Here is a tiny trained network, its code and every weight. The questions are about switching its units off for an input and a target symbol, where a switched-off unit gives its printed mean instead of its output.

import numpy as np


def w(rows, s, z=0):
    codes = np.array(rows[::2]) - 128.0
    scale = np.full(codes.shape[1], s)
    scale[-1] = z or s
    return codes * scale


def f(y):
    return y / 2 * (1 + np.tanh(0.7978845608 * (y + 0.044715 * y**3)))


def softmax(a):
    e = np.exp(a - a.max(-1, keepdims=True))
    return e / e.sum(-1, keepdims=True)


def log_softmax(a):
    a = a - a.max(-1, keepdims=True)
    return a - np.log(np.exp(a).sum(-1, keepdims=True))


def net(x, mask):
    ids = ['αγδεζθλμξπστφψω'.index(c) for c in x.split()]
    T = len(ids)
    res = E[ids] + P[:T]
    r = res
    for j in range(3):
        rows = slice(3 * j, 3 * j + 3)
        q, k, v = (r @ M[0][rows].T for M in (Q, K, V))
        z = softmax(np.where(np.tri(T) > 0, q @ k.T / 3**0.5, -1e9)) @ v
        o = O[0][rows]
        res = res + np.where(mask[j], z, o[:, -1]) @ o[:, :-1]
    y = f(res @ A[0][:, :-1].T + A[0][:, -1])
    res = res + np.where(mask[3:11], y, B[0][:, -1]) @ B[0][:, :-1]
    return log_softmax(res[-1] @ U[:, :-1].T + U[:, -1])


Q, K, V, O, A, B = {}, {}, {}, {}, {}, {}
E = w([
[107,109,155,113],'α',
[126,100,102,102],'γ',
[136,122,133,111],'δ',
[57,113,78,130],'ε',
[63,100,103,115],'ζ',
[159,159,182,141],'θ',
[88,153,99,136],'λ',
[208,155,223,127],'μ',
[85,97,174,106],'ξ',
[165,134,43,64],'π',
[120,180,119,149],'σ',
[102,158,195,250],'τ',
[140,183,125,163],'φ',
[150,52,47,72],'ψ',
[211,158,1,245],'ω',
],0.0065)
P = w([
[123,128,130,120],'0',
[124,145,131,124],'1',
[128,116,131,119],'2',
[126,122,148,135],'3',
[112,171,113,113],'4',
[144,72,144,136],'5',
[106,209,118,98],'6',
[158,43,153,157],'7',
[89,245,112,80],'8',
[166,4,144,184],'9',
[16,181,129,125],'10',
],0.011)
Q[0] = w([
[136,102,135,81],'head 1',
[141,26,124,194],'head 1',
[121,131,195,133],'head 1',
[221,4,171,208],'head 2',
[119,250,100,156],'head 2',
[189,19,57,153],'head 2',
[69,192,163,113],'head 3',
[132,61,146,179],'head 3',
[80,136,200,177],'head 3',
],0.017)
K[0] = w([
[129,171,121,169],'head 1',
[126,235,125,75],'head 1',
[119,122,61,124],'head 1',
[78,230,64,28],'head 2',
[101,5,161,100],'head 2',
[79,241,173,92],'head 2',
[124,202,106,106],'head 3',
[106,81,174,161],'head 3',
[81,167,147,172],'head 3',
],0.017)
V[0] = w([
[112,140,135,183],'head 1',
[74,114,167,123],'head 1',
[150,1,126,145],'head 1',
[188,121,14,72],'head 2',
[126,169,81,248],'head 2',
[249,160,195,141],'head 2',
[181,94,68,168],'head 3',
[85,95,157,249],'head 3',
[125,39,135,120],'head 3',
],0.017)
O[0] = w([
[148,163,137,107,129],'head 1',
[125,128,153,77,176],'head 1',
[202,47,87,93,97],'head 1',
[74,84,60,209,47],'head 2',
[162,248,98,163,93],'head 2',
[204,88,190,209,126],'head 2',
[177,94,69,168,11],'head 3',
[229,154,136,53,104],'head 3',
[138,55,129,101,35],'head 3',
],0.015,0.0011)
A[0] = w([
[86,121,137,68,120],'neuron 1',
[160,98,160,176,108],'neuron 2',
[155,119,123,157,94],'neuron 3',
[47,33,207,49,115],'neuron 4',
[1,123,218,157,154],'neuron 5',
[171,140,75,138,3],'neuron 6',
[49,159,212,122,124],'neuron 7',
[161,102,61,73,151],'neuron 8',
],0.006,0.0052)
B[0] = w([
[136,98,115,6,178],'neuron 1',
[139,139,96,152,152],'neuron 2',
[125,133,118,102,115],'neuron 3',
[213,50,103,89,253],'neuron 4',
[16,56,145,180,253],'neuron 5',
[82,97,211,53,102],'neuron 6',
[112,205,205,65,215],'neuron 7',
[153,174,93,136,161],'neuron 8',
],0.014,0.0041)
U = w([
[160,67,193,77,156],'α',
[152,51,77,164,237],'γ',
[110,87,144,157,43],'δ',
[46,188,66,73,197],'ε',
[97,128,85,56,58],'ζ',
[137,101,238,173,228],'θ',
[25,173,177,152,113],'λ',
[188,61,236,227,125],'μ',
[172,83,149,65,4],'ξ',
[27,74,136,202,30],'π',
[62,196,178,177,124],'σ',
[236,220,167,89,93],'τ',
[95,155,185,164,90],'φ',
[164,39,61,166,63],'ψ',
[201,203,13,252,209],'ω',
],0.0036,0.0038)

Each question gives the input, a string of symbols that net reads in full, and the target symbol t.
The units are the heads (3 rows each of Q, K, V and O) and the neurons (one row each of A and B). Each row of codes is followed by its name. A weight is (code - 128) times the scale printed after its matrix; where a second scale follows, it is the last column's (O, A, B and U).
mask holds one flag per unit, heads first, then neurons. A switched-off unit (its flag False) gives its mean, the last column of its rows in O or B, instead of its output. The means were averaged over made-up inputs and are rounded, as every weight is.
A unit's drop is (log p(t) with every unit on - log p(t) with that unit switched off) / (log p(t) with every unit on - log p(t) with every unit switched off).
The circuit of an input: a set's keep is (log p(t) with only the set's units on - log p(t) with every unit switched off) / (log p(t) with every unit on - log p(t) with every unit switched off). Starting from all 11 units, units are removed one at a time, each time the one whose removal leaves the highest keep (on an exact tie, the one counted first), for as long as the keep stays at least 0.8.
circuit, biggest first: the units of the circuit, biggest drop first
most important unit: the unit with the biggest drop
k most important neurons: the k neurons with the biggest drops, biggest first
heads that matter: for each layer, one digit per head in row order, 1 if its drop is at least 0.15 and else 0, layers parted by /
drop when u is switched off: that unit's drop, to one decimal
input δ ω ψ, target ω: circuit, biggest first : head 2; neuron 5
input ε μ ε ε λ ε φ ξ α τ λ, target τ: heads that matter : 110
input α ψ ω ε ε α ω ε, target ω: circuit, biggest first : head 2
input ξ α ζ, target α: heads that matter : 011
input ε μ μ λ θ α φ θ π μ, target π: circuit, biggest first : head 1; neuron 5
input α ε σ ω ε π ζ ψ δ, target γ: circuit, biggest first : head 1; head 2
input ε ω ω, target ω: heads that matter : 001
input α ε σ ω α ε σ ψ ε, target γ: heads that matter : 110
input ε τ λ, target τ: circuit, biggest first : head 2; head 3; neuron 5
input θ ξ ξ τ τ, target τ: circuit, biggest first : head 3; head 2; neuron 5
input μ μ ψ π ω λ, target ω: circuit, biggest first : head 2; neuron 5
input ψ ε τ α τ δ μ μ, target μ: heads that matter : 011
input μ μ ε μ μ ξ α, target α: circuit, biggest first : head 2; neuron 4; head 1
input α α μ μ τ ε θ α τ ε, target τ: most important unit : head 3
input θ ζ ε ε α μ δ, target μ: heads that matter : 010
input ε ε μ ε α ω μ ψ ψ ξ, target γ: 2 most important neurons : neuron 4; neuron 7
input λ ω ε, target ω: heads that matter : 011
input ψ ξ ε δ π ψ μ, target γ: heads that matter : 110
input ω μ τ φ ω ε ε π ε δ, target ε: heads that matter : 111
input ψ ε μ λ ε ω ω ξ, target ω: circuit, biggest first : head 2
input ε ε ζ ε ζ, target ε: heads that matter : 010
input γ ζ μ α α τ ε ω π, target ω: heads that matter : 110
input ε ε τ ω π ψ α, target γ: 2 most important neurons : neuron 4; neuron 7
input ε α ε ψ α ξ γ, target α: 2 most important neurons : neuron 4; neuron 1
input ψ ψ π ξ ψ π, target ψ: 2 most important neurons : neuron 4; neuron 7
input τ γ λ μ ω μ τ α, target τ: drop when head 3 is switched off : 0.3
input ε ε τ μ α λ γ τ ψ, target τ: drop when head 2 is switched off : 1.6
